Here is a tiny trained network, its code and every weight. The questions are about switching its units off for an input and a target symbol, where a switched-off unit gives its printed mean instead of its output.

import numpy as np


def w(rows, s, z=0):
    codes = np.array(rows[::2]) - 128.0
    scale = np.full(codes.shape[1], s)
    scale[-1] = z or s
    return codes * scale


def f(y):
    return y / 2 * (1 + np.tanh(0.7978845608 * (y + 0.044715 * y**3)))


def softmax(a):
    e = np.exp(a - a.max(-1, keepdims=True))
    return e / e.sum(-1, keepdims=True)


def log_softmax(a):
    a = a - a.max(-1, keepdims=True)
    return a - np.log(np.exp(a).sum(-1, keepdims=True))


def net(x, mask):
    ids = ['αδεμστφω'.index(c) for c in x.split()]
    T = len(ids)
    res = E[ids] + P[:T]
    u = 0
    for l in range(2):
        r = res
        for j in range(3):
            rows = slice(2 * j, 2 * j + 2)
            q, k, v = (r @ M[l][rows].T for M in (Q, K, V))
            z = softmax(np.where(np.tri(T) > 0, q @ k.T / 2**0.5, -1e9)) @ v
            o = O[l][rows]
            res = res + np.where(mask[u + j], z, o[:, -1]) @ o[:, :-1]
        u += 3
        y = f(res @ A[l][:, :-1].T + A[l][:, -1])
        res = res + np.where(mask[u : u + 4], y, B[l][:, -1]) @ B[l][:, :-1]
        u += 4
    return log_softmax(res[-1] @ U[:, :-1].T + U[:, -1])


Q, K, V, O, A, B = {}, {}, {}, {}, {}, {}
E = w([
[141,210,126],'α',
[138,186,118],'δ',
[136,197,124],'ε',
[211,89,117],'μ',
[107,148,184],'σ',
[165,62,162],'τ',
[123,71,215],'φ',
[57,182,250],'ω',
],0.019)
P = w([
[67,169,2],'0',
[59,173,26],'1',
[72,171,49],'2',
[97,174,78],'3',
[116,171,103],'4',
[137,168,131],'5',
[153,157,152],'6',
[174,150,176],'7',
[190,143,194],'8',
[205,132,215],'9',
[211,129,231],'10',
[223,121,245],'11',
],0.0083)
Q[0] = w([
[116,58,102],'0.h0',
[188,140,128],'0.h0',
[84,9,86],'0.h1',
[109,67,48],'0.h1',
[90,115,170],'0.h2',
[124,151,89],'0.h2',
],0.013)
K[0] = w([
[123,49,119],'0.h0',
[208,187,121],'0.h0',
[6,86,16],'0.h1',
[138,156,97],'0.h1',
[136,85,154],'0.h2',
[72,124,101],'0.h2',
],0.011)
V[0] = w([
[149,143,198],'0.h0',
[71,187,131],'0.h0',
[185,57,255],'0.h1',
[200,162,108],'0.h1',
[6,115,54],'0.h2',
[128,184,167],'0.h2',
],0.0088)
O[0] = w([
[152,140,1,156],'0.h0',
[79,103,117,255],'0.h0',
[60,126,62,217],'0.h1',
[172,176,133,135],'0.h1',
[35,42,53,90],'0.h2',
[203,138,103,209],'0.h2',
],0.0052,0.0045)
A[0] = w([
[231,37,90,9],'0.n0',
[110,254,15,142],'0.n1',
[128,80,253,157],'0.n2',
[179,53,167,12],'0.n3',
],0.0095,0.0015)
B[0] = w([
[182,104,193,147],'0.n0',
[186,44,41,254],'0.n1',
[1,116,157,191],'0.n2',
[9,22,98,150],'0.n3',
],0.0077,0.0083)
Q[1] = w([
[188,96,125],'1.h0',
[108,148,36],'1.h0',
[215,142,205],'1.h1',
[174,107,77],'1.h1',
[4,51,180],'1.h2',
[179,133,165],'1.h2',
],0.011)
K[1] = w([
[191,134,149],'1.h0',
[92,197,94],'1.h0',
[173,200,120],'1.h1',
[141,106,186],'1.h1',
[132,123,17],'1.h2',
[252,59,161],'1.h2',
],0.011)
V[1] = w([
[134,155,230],'1.h0',
[86,203,124],'1.h0',
[40,230,49],'1.h1',
[104,127,254],'1.h1',
[43,163,182],'1.h2',
[110,232,111],'1.h2',
],0.0089)
O[1] = w([
[48,236,44,32],'1.h0',
[90,181,213,52],'1.h0',
[78,202,45,129],'1.h1',
[7,106,85,2],'1.h1',
[152,89,3,88],'1.h2',
[193,193,36,20],'1.h2',
],0.0066,0.0036)
A[1] = w([
[255,92,125,84],'1.n0',
[86,61,15,52],'1.n1',
[14,150,50,125],'1.n2',
[130,172,161,255],'1.n3',
],0.0071,0.0098)
B[1] = w([
[71,171,210,246],'1.n0',
[47,163,190,195],'1.n1',
[188,142,174,172],'1.n2',
[138,93,9,254],'1.n3',
],0.013,0.0087)
U = w([
[154,160,166,106],'α',
[147,118,137,106],'δ',
[158,123,135,141],'ε',
[155,71,185,71],'μ',
[176,85,42,254],'σ',
[175,2,86,116],'τ',
[72,77,139,155],'φ',
[89,195,144,57],'ω',
],0.014,0.0067)

Each question gives the input, a string of symbols that net reads in full, and the target symbol t.
The units are the heads (2 rows each of Q, K, V and O) and the neurons (one row each of A and B). Each row of codes is followed by its name. A weight is (code - 128) times the scale printed after its matrix; where a second scale follows, it is the last column's (O, A, B and U).
mask holds one flag per unit, layer by layer, with each layer's heads first. A switched-off unit (its flag False) gives its mean, the last column of its rows in O or B, instead of its output. The means were averaged over made-up inputs and are rounded, as every weight is.
A unit's drop is (log p(t) with every unit on - log p(t) with that unit switched off) / (log p(t) with every unit on - log p(t) with every unit switched off).
The circuit of an input: a set's keep is (log p(t) with only the set's units on - log p(t) with every unit switched off) / (log p(t) with every unit on - log p(t) with every unit switched off). Starting from the 12 units with the biggest drops (on a tie, the unit counted first), units are removed one at a time, each time the one whose removal leaves the highest keep (on an exact tie, the one counted first), for as long as the keep stays at least 0.8.
units of the circuit, in order: the units of the circuit, biggest drop first
most important unit: the unit with the biggest drop
top k neurons: the k neurons with the biggest drops, biggest first
top k neurons in layer l: the k neurons of layer l with the biggest drops, biggest first
which heads matter: for each layer, one digit per head in row order, 1 if its drop is at least 0.15 and else 0, layers parted by /
input α σ α φ α σ ε α σ α σ δ, target σ: most important unit : 1.n1
input ε φ α ε, target φ: top 2 neurons : 0.n1, 1.n1
input ε τ ω τ α δ, target τ: top 4 neurons : 0.n0, 0.n2, 0.n3, 0.n1
input μ ε φ φ α α α φ μ α μ α, target μ: top 2 neurons in layer 1 : 1.n0, 1.n3
input μ μ α ω α α δ α φ α δ, target φ: which heads matter : 110 / 011
input φ μ ε φ σ α α α δ α ω ε, target ω: top 2 neurons in layer 1 : 1.n1, 1.n0
input α ω α α ω α σ μ φ δ ε, target φ: which heads matter : 011 / 011
input μ α σ φ ω τ ε μ φ α α φ, target φ: top 3 neurons in layer 0 : 0.n2, 0.n3, 0.n1
input ε σ μ σ α, target σ: which heads matter : 110 / 000
input σ α ε ε φ α ω ω ε, target ω: which heads matter : 000 / 001
input μ φ α ε ω δ, target ω: top 4 neurons : 1.n1, 0.n1, 1.n3, 0.n2
input σ φ α α φ α φ δ, target φ: units of the circuit, in order : 1.n1, 0.n1, 0.h1, 1.h1
input α σ α τ μ φ σ τ τ α, target τ: which heads matter : 010 / 010
input σ φ μ α α φ α μ ε, target μ: top 3 neurons in layer 0 : 0.n1, 0.n2, 0.n0
input α α μ μ α ε μ μ α, target μ: top 2 neurons : 0.n1, 0.n0
input φ φ α α α σ α σ α σ ε, target σ: most important unit : 1.n1
input α μ φ α μ α φ ε α α σ, target σ: top 2 neurons : 1.n3, 1.n0
input ε α τ σ, target σ: top 3 neurons in layer 1 : 1.n0, 1.n3, 1.n1
input α φ ε α α δ α ω σ α, target ω: which heads matter : 010 / 001
input δ α σ α σ τ α ε, target τ: most important unit : 0.n0
input σ σ φ α ε σ α μ, target μ: units of the circuit, in order : 0.n0, 1.h2
input φ ω ω α φ σ μ σ α, target σ: which heads matter : 000 / 000
input φ δ α μ, target μ: which heads matter : 000 / 010
input α α φ φ α α, target φ: which heads matter : 001 / 111
input ω α σ α α μ ε α φ φ σ α, target φ: which heads matter : 010 / 011
